[[ 45.1  -4.1 -49.5 -32.5 -28.8]
 [ 31.4  35.5   0.1 -16.7 -39.5]
 [-20.5   0.8  41.6  54.5  50.9]
 [  3.3   1.8 -51.0 -51.9 -45.2]
 [ 53.5  49.2  49.6  38.4  52.1]
 [ 28.3  51.6 -10.0  -2.4  20.3]
 [-63.5 -53.5  18.3  11.3   8.8]]
|
[[ 53.5  49.2  49.6  38.4  52.1]
 [-20.5   0.8  41.6  54.5  50.9]
 [-63.5 -53.5  18.3  11.3   8.8]
 [ 31.4  35.5   0.1 -16.7 -39.5]
 [ 28.3  51.6 -10.0  -2.4  20.3]
 [ 45.1  -4.1 -49.5 -32.5 -28.8]
 [  3.3   1.8 -51.0 -51.9 -45.2]]

[[-48.0 -42.6  39.2  -6.7 -36.5  13.2  -7.0  -5.7  23.7 -45.4  20.1  -0.6
  -28.0  27.0]
 [-43.5 -40.9  41.5  -6.0 -33.6  12.3  -5.1  -4.3  25.1 -42.2  22.1  -1.5
  -25.2  27.0]
 [ 35.4  37.1 -36.5   8.5  28.1 -23.6   3.9   5.9 -24.0  36.0 -19.2   8.7
   20.7 -28.7]
 [ 50.0  43.9 -57.1   3.8  38.2  -8.2   6.1   3.0 -32.8  47.2 -30.6  -5.8
   29.3 -33.0]]
|
[[-43.5 -40.9  41.5  -6.0 -33.6  12.3  -5.1  -4.3  25.1 -42.2  22.1  -1.5
  -25.2  27.0]
 [-48.0 -42.6  39.2  -6.7 -36.5  13.2  -7.0  -5.7  23.7 -45.4  20.1  -0.6
  -28.0  27.0]
 [ 35.4  37.1 -36.5   8.5  28.1 -23.6   3.9   5.9 -24.0  36.0 -19.2   8.7
   20.7 -28.7]
 [ 50.0  43.9 -57.1   3.8  38.2  -8.2   6.1   3.0 -32.8  47.2 -30.6  -5.8
   29.3 -33.0]]

[[ -6.1 -22.8 -37.9 -25.6  19.2 -11.3  34.3  48.4  -6.8  -4.7  25.2]
 [ 13.4 -23.1  -8.9 -38.8  -0.1   5.6  -1.5   6.2 -28.6 -16.5 -23.4]]
|
[[ 13.4 -23.1  -8.9 -38.8  -0.1   5.6  -1.5   6.2 -28.6 -16.5 -23.4]
 [ -6.1 -22.8 -37.9 -25.6  19.2 -11.3  34.3  48.4  -6.8  -4.7  25.2]]

[[ 28.0 -18.8   3.3  35.5  31.6 -35.0 -35.5   8.8]
 [ -6.7  39.1 -40.7 -36.8 -34.8  23.3  48.1  27.0]
 [ -7.3 -24.4  30.4  14.6  13.8  -2.4 -24.7 -24.7]
 [ 21.7 -30.1  22.0  40.1  38.6 -34.8 -46.9  -6.8]
 [ 23.1 -25.5  15.3  37.2  35.5 -34.2 -42.4  -1.4]
 [-36.0   5.0  16.0 -30.1 -27.1  37.5  25.5 -26.8]
 [  5.0  26.2 -31.4 -18.0 -14.9   5.0  24.3  25.9]]
|
[[ -7.3 -24.4  30.4  14.6  13.8  -2.4 -24.7 -24.7]
 [ 21.7 -30.1  22.0  40.1  38.6 -34.8 -46.9  -6.8]
 [-36.0   5.0  16.0 -30.1 -27.1  37.5  25.5 -26.8]
 [ 23.1 -25.5  15.3  37.2  35.5 -34.2 -42.4  -1.4]
 [ 28.0 -18.8   3.3  35.5  31.6 -35.0 -35.5   8.8]
 [  5.0  26.2 -31.4 -18.0 -14.9   5.0  24.3  25.9]
 [ -6.7  39.1 -40.7 -36.8 -34.8  23.3  48.1  27.0]]

[[-38.4 -56.9 -41.5  -8.2 -18.1  20.8  59.4 -62.4   5.0  35.5]
 [ 24.9  21.4  25.6 -28.4 -55.3 -13.3  15.9  -7.0  15.6  60.0]
 [ 41.2 -21.6   7.1  37.1 -22.7  57.8 -41.0  34.8  -6.3  12.0]
 [ 45.6 -53.0 -42.2 -44.8  25.7 -63.4 -62.9  41.4  32.7   2.3]]
|
[[ 24.9  21.4  25.6 -28.4 -55.3 -13.3  15.9  -7.0  15.6  60.0]
 [ 41.2 -21.6   7.1  37.1 -22.7  57.8 -41.0  34.8  -6.3  12.0]
 [-38.4 -56.9 -41.5  -8.2 -18.1  20.8  59.4 -62.4   5.0  35.5]
 [ 45.6 -53.0 -42.2 -44.8  25.7 -63.4 -62.9  41.4  32.7   2.3]]

[[ 48.1   3.7   2.2  11.6   4.1   0.4  -5.0  -3.4  18.2   4.9   8.2]
 [ 25.9  14.4   0.5   4.5  15.0   4.8  11.4  10.1  11.1  16.5 -11.0]
 [ 36.7   7.8  -3.4   8.6   0.5  -1.7   2.8  12.3  15.7   5.8 -13.7]
 [ 19.0  22.4  -7.8   5.0  11.4  -6.1  -9.8  17.9   6.5  -5.7 -15.5]
 [ 41.8   8.3  -0.1  10.6   7.1  -2.7 -11.8  -1.2  16.0  -1.0   7.9]]
|
[[ 48.1   3.7   2.2  11.6   4.1   0.4  -5.0  -3.4  18.2   4.9   8.2]
 [ 25.9  14.4   0.5   4.5  15.0   4.8  11.4  10.1  11.1  16.5 -11.0]
 [ 41.8   8.3  -0.1  10.6   7.1  -2.7 -11.8  -1.2  16.0  -1.0   7.9]
 [ 36.7   7.8  -3.4   8.6   0.5  -1.7   2.8  12.3  15.7   5.8 -13.7]
 [ 19.0  22.4  -7.8   5.0  11.4  -6.1  -9.8  17.9   6.5  -5.7 -15.5]]

[[  2.9  17.9  48.4 -28.2 -17.2 -34.6   7.7 -25.9  49.5   3.5 -43.9 -24.7
   -3.3   4.6]
 [-31.5   6.5 -24.1  60.8 -20.8  10.2 -37.7 -22.1  28.7  20.7  23.0  18.9
   -0.1 -26.9]
 [  3.6  24.5  17.2   2.0 -11.1 -52.7  46.0  34.9 -29.5  30.7  25.5  18.7
  -26.1  15.1]
 [-29.4 -12.2  -9.9  34.2  -3.2 -23.1 -35.9  -9.1   5.5 -49.7  48.6 -16.5
   10.0 -37.2]]
|
[[  2.9  17.9  48.4 -28.2 -17.2 -34.6   7.7 -25.9  49.5   3.5 -43.9 -24.7
   -3.3   4.6]
 [  3.6  24.5  17.2   2.0 -11.1 -52.7  46.0  34.9 -29.5  30.7  25.5  18.7
  -26.1  15.1]
 [-29.4 -12.2  -9.9  34.2  -3.2 -23.1 -35.9  -9.1   5.5 -49.7  48.6 -16.5
   10.0 -37.2]
 [-31.5   6.5 -24.1  60.8 -20.8  10.2 -37.7 -22.1  28.7  20.7  23.0  18.9
   -0.1 -26.9]]

[[ 36.5  10.4   1.0]
 [ 26.7   0.1  24.8]
 [-52.5 -30.3 -15.8]
 [ 20.0  15.9  15.9]
 [-24.6  30.9  26.3]
 [ 20.6  21.5  41.7]
 [ -5.0  27.6  12.0]
 [ 16.0  18.7  39.4]
 [-28.6 -41.8 -52.8]
 [ 36.8   1.9  -6.4]
 [-30.0 -42.7 -53.1]]
|
[[ 20.6  21.5  41.7]
 [ 16.0  18.7  39.4]
 [-24.6  30.9  26.3]
 [ 26.7   0.1  24.8]
 [ 20.0  15.9  15.9]
 [ -5.0  27.6  12.0]
 [ 36.5  10.4   1.0]
 [ 36.8   1.9  -6.4]
 [-52.5 -30.3 -15.8]
 [-28.6 -41.8 -52.8]
 [-30.0 -42.7 -53.1]]

[[ 40.9 -52.4 -15.0 -54.6   1.6 -56.3  43.8  18.2 -16.8  44.6 -14.0 -59.5]
 [-27.4  -4.5  -1.4  -4.7  32.0  -5.0 -26.3  26.6  14.2 -51.7  21.3  -5.4]]
|
[[-27.4  -4.5  -1.4  -4.7  32.0  -5.0 -26.3  26.6  14.2 -51.7  21.3  -5.4]
 [ 40.9 -52.4 -15.0 -54.6   1.6 -56.3  43.8  18.2 -16.8  44.6 -14.0 -59.5]]
